Below is a small trained network, with its code and all its weights. Each question gives an input and a class and asks what happens when units are switched off, that is, made to give their printed mean instead of their output.

import numpy as np


def w(rows, s, z=0):
    codes = np.array(rows[::2]) - 128.0
    scale = np.full(codes.shape[1], s)
    scale[-1] = z or s
    return codes * scale


def norm(h):
    return h / np.sqrt((h * h).mean(-1, keepdims=True) + 1e-5)


def f(y):
    return y / 2 * (1 + np.tanh(0.7978845608 * (y + 0.044715 * y**3)))


def log_softmax(a):
    a = a - a.max(-1, keepdims=True)
    return a - np.log(np.exp(a).sum(-1, keepdims=True))


def net(x, mask):
    res = np.array(x, float).reshape(1, 6) / 4 @ E
    u = 0
    for l in range(2):
        y = f(norm(res) @ A[l][:, :-1].T + A[l][:, -1])
        res = res + np.where(mask[u : u + 13], y, B[l][:, -1]) @ B[l][:, :-1]
        u += 13
    return log_softmax(norm(res)[-1] @ U[:, :-1].T + U[:, -1])


A, B = {}, {}
E = w([
[160,114,205,196,170,119,165,168,219,146,56,185],'x0',
[132,125,131,133,126,130,123,130,125,125,132,128],'x1',
[123,140,125,135,125,132,126,123,130,121,125,131],'x2',
[127,163,77,165,4,88,118,189,56,196,102,111],'x3',
[175,201,142,162,163,115,254,139,113,147,170,79],'x4',
[132,124,126,124,130,121,128,122,130,135,124,123],'x5',
],0.0087)
A[0] = w([
[135,104,84,144,95,150,88,144,112,171,94,173,40],'L0N0',
[60,137,56,122,43,123,123,146,60,147,163,74,78],'L0N1',
[83,11,106,79,146,182,16,119,184,94,106,170,122],'L0N2',
[140,100,118,177,82,125,138,186,136,167,40,157,1],'L0N3',
[116,85,148,104,122,144,125,130,117,146,106,161,148],'L0N4',
[111,122,74,30,176,168,96,34,105,78,205,63,100],'L0N5',
[85,140,129,117,138,139,127,109,152,155,101,96,114],'L0N6',
[151,123,128,185,94,104,114,193,133,208,56,176,2],'L0N7',
[111,48,141,172,124,125,110,176,212,145,25,226,32],'L0N8',
[162,177,104,169,88,53,169,167,81,166,120,83,56],'L0N9',
[143,164,128,123,169,152,186,133,138,108,217,88,100],'L0N10',
[123,103,122,144,108,110,100,185,134,145,89,173,8],'L0N11',
[53,70,73,130,43,109,1,190,138,203,75,207,82],'L0N12',
],0.0055,0.006)
B[0] = w([
[147,154,165,105,122,113,148,114,133,91,102,87,135],'L0N0',
[189,96,86,148,193,236,96,151,126,140,90,126,201],'L0N1',
[50,115,52,182,126,140,145,162,135,240,209,209,254],'L0N2',
[77,176,198,168,80,76,111,137,148,130,132,127,148],'L0N3',
[140,129,139,112,129,151,81,114,135,119,155,142,150],'L0N4',
[72,167,233,151,75,17,142,109,116,97,172,160,227],'L0N5',
[171,150,123,144,117,116,115,129,140,124,146,154,124],'L0N6',
[75,195,205,178,59,19,95,166,147,97,124,109,159],'L0N7',
[110,141,165,119,188,171,43,92,157,142,136,13,198],'L0N8',
[80,117,74,131,143,164,104,142,156,156,200,151,181],'L0N9',
[131,115,186,115,133,120,74,76,115,111,142,47,170],'L0N10',
[132,148,163,183,117,106,93,129,152,123,107,73,128],'L0N11',
[172,149,174,79,96,114,149,76,111,1,70,76,234],'L0N12',
],0.0064,0.0073)
A[1] = w([
[131,146,158,104,140,128,141,101,158,91,100,146,99],'L1N0',
[80,154,108,154,83,48,141,148,117,142,158,237,20],'L1N1',
[149,112,130,112,97,118,88,125,83,105,24,115,84],'L1N2',
[180,134,130,95,119,158,118,116,92,67,69,127,57],'L1N3',
[211,167,142,184,172,124,224,186,194,131,101,147,45],'L1N4',
[150,136,174,87,191,132,214,104,122,64,127,100,47],'L1N5',
[137,79,112,163,162,156,83,155,180,174,80,185,44],'L1N6',
[104,137,133,164,75,71,178,191,163,152,111,145,4],'L1N7',
[150,106,151,153,197,213,138,102,218,150,96,145,98],'L1N8',
[171,122,188,98,184,86,164,82,126,93,113,57,44],'L1N9',
[178,123,2,80,102,201,143,134,84,90,86,90,79],'L1N10',
[105,121,97,35,88,136,98,102,85,73,150,165,67],'L1N11',
[124,178,84,185,100,127,175,208,101,235,149,100,65],'L1N12',
],0.0076,0.0034)
B[1] = w([
[125,129,85,158,115,124,146,140,84,168,138,96,153],'L1N0',
[98,60,136,128,112,135,135,105,128,113,134,201,198],'L1N1',
[174,128,135,73,73,44,133,136,145,91,94,96,189],'L1N2',
[123,89,113,79,91,85,88,139,107,123,86,160,147],'L1N3',
[104,72,122,153,58,122,151,197,111,146,91,253,219],'L1N4',
[177,137,155,151,23,131,161,125,89,102,71,104,198],'L1N5',
[135,187,151,77,185,117,89,110,130,54,165,46,176],'L1N6',
[117,149,186,106,140,83,134,138,176,145,123,186,155],'L1N7',
[126,79,22,82,139,198,116,185,106,140,79,94,244],'L1N8',
[165,123,128,130,106,171,191,92,102,86,129,124,210],'L1N9',
[211,115,41,77,149,118,148,95,90,167,136,131,242],'L1N10',
[156,104,132,138,146,108,195,129,174,151,99,186,224],'L1N11',
[105,187,121,154,239,115,95,136,164,192,170,133,254],'L1N12',
],0.008,0.0047)
U = w([
[23,62,148,119,130,95,119,60,139,116,215,251,192],'0',
[70,79,96,92,253,211,48,151,193,122,119,69,212],'1',
[201,84,46,23,75,69,107,97,86,116,84,149,52],'2',
[111,169,234,144,64,53,57,138,172,76,53,44,222],'3',
[152,176,220,127,114,124,207,22,87,51,193,42,78],'4',
[164,61,127,162,103,208,226,187,108,111,43,142,140],'5',
[154,185,39,145,231,141,125,127,84,221,214,62,92],'6',
[81,183,185,188,174,66,147,208,201,208,133,220,9],'7',
],0.012,0.0013)

Each question gives the input, the list of numbers given to net, and the class t.
The units are the neurons (one row each of A and B). Each row of codes is followed by its name. A weight is (code - 128) times the scale printed after its matrix; where a second scale follows, it is the last column's (A, B and U).
mask holds one flag per neuron, layer by layer. A switched-off neuron (its flag False) gives its mean, the last column of its row in B, instead of its output. The means were averaged over made-up inputs and are rounded, as every weight is.
A unit's drop is (log p(t) with every unit on - log p(t) with that unit switched off) / (log p(t) with every unit on - log p(t) with every unit switched off).
The circuit of an input: a set's keep is (log p(t) with only the set's units on - log p(t) with every unit switched off) / (log p(t) with every unit on - log p(t) with every unit switched off). Starting from the 12 units with the biggest drops (on a tie, the unit counted first), units are removed one at a time, each time the one whose removal leaves the highest keep (on an exact tie, the one counted first), for as long as the keep stays at least 0.8.
units of the circuit, in order: the units of the circuit, biggest drop first
most important unit: the unit with the biggest drop
k most important neurons: the k neurons with the biggest drops, biggest first
k most important neurons of layer l: the k neurons of layer l with the biggest drops, biggest first
drop when u is switched off: that unit's drop, to one decimal
input [-8,0,3,0,1,-6], class 4: units of the circuit, in order : L0N5
input [-1,-5,-8,5,1,8], class 6: 2 most important neurons : L0N9; L1N12
input [-3,4,-4,0,3,8], class 4: 3 most important neurons : L0N2; L0N10; L0N5
input [-6,2,8,-1,4,0], class 4: 2 most important neurons : L0N2; L0N5
input [0,7,-6,8,2,-8], class 6: 4 most important neurons of layer 0 : L0N5; L0N1; L0N2; L0N9
input [1,3,-2,0,-7,2], class 1: 4 most important neurons : L0N2; L0N8; L0N5; L0N7
input [0,-1,7,-8,-3,-3], class 0: 3 most important neurons : L0N5; L0N2; L0N1
input [1,5,3,-1,-8,1], class 1: 3 most important neurons of layer 1 : L1N6; L1N4; L1N1
input [8,3,-7,-4,1,-8], class 5: 2 most important neurons : L1N4; L0N2
input [-8,5,-1,-2,1,-8], class 4: 4 most important neurons : L0N2; L0N5; L0N9; L1N4
input [3,-5,-7,1,-7,4], class 3: 2 most important neurons of layer 0 : L0N12; L0N1
input [-7,1,6,-1,3,-8], class 4: 2 most important neurons : L0N5; L0N2
input [-3,-3,6,-6,1,-2], class 4: 2 most important neurons of layer 1 : L1N4; L1N5
input [0,7,-3,-3,1,2], class 4: most important unit : L0N2
input [8,-7,-5,-7,6,-7], class 5: drop when L0N0 is switched off : 0.0
input [4,1,-4,-1,-5,5], class 1: drop when L0N2 is switched off : 0.1
input [2,-3,-5,2,-6,4], class 3: drop when L0N12 is switched off : 0.5
input [5,-5,1,-1,4,8], class 5: drop when L0N2 is switched off : 0.3
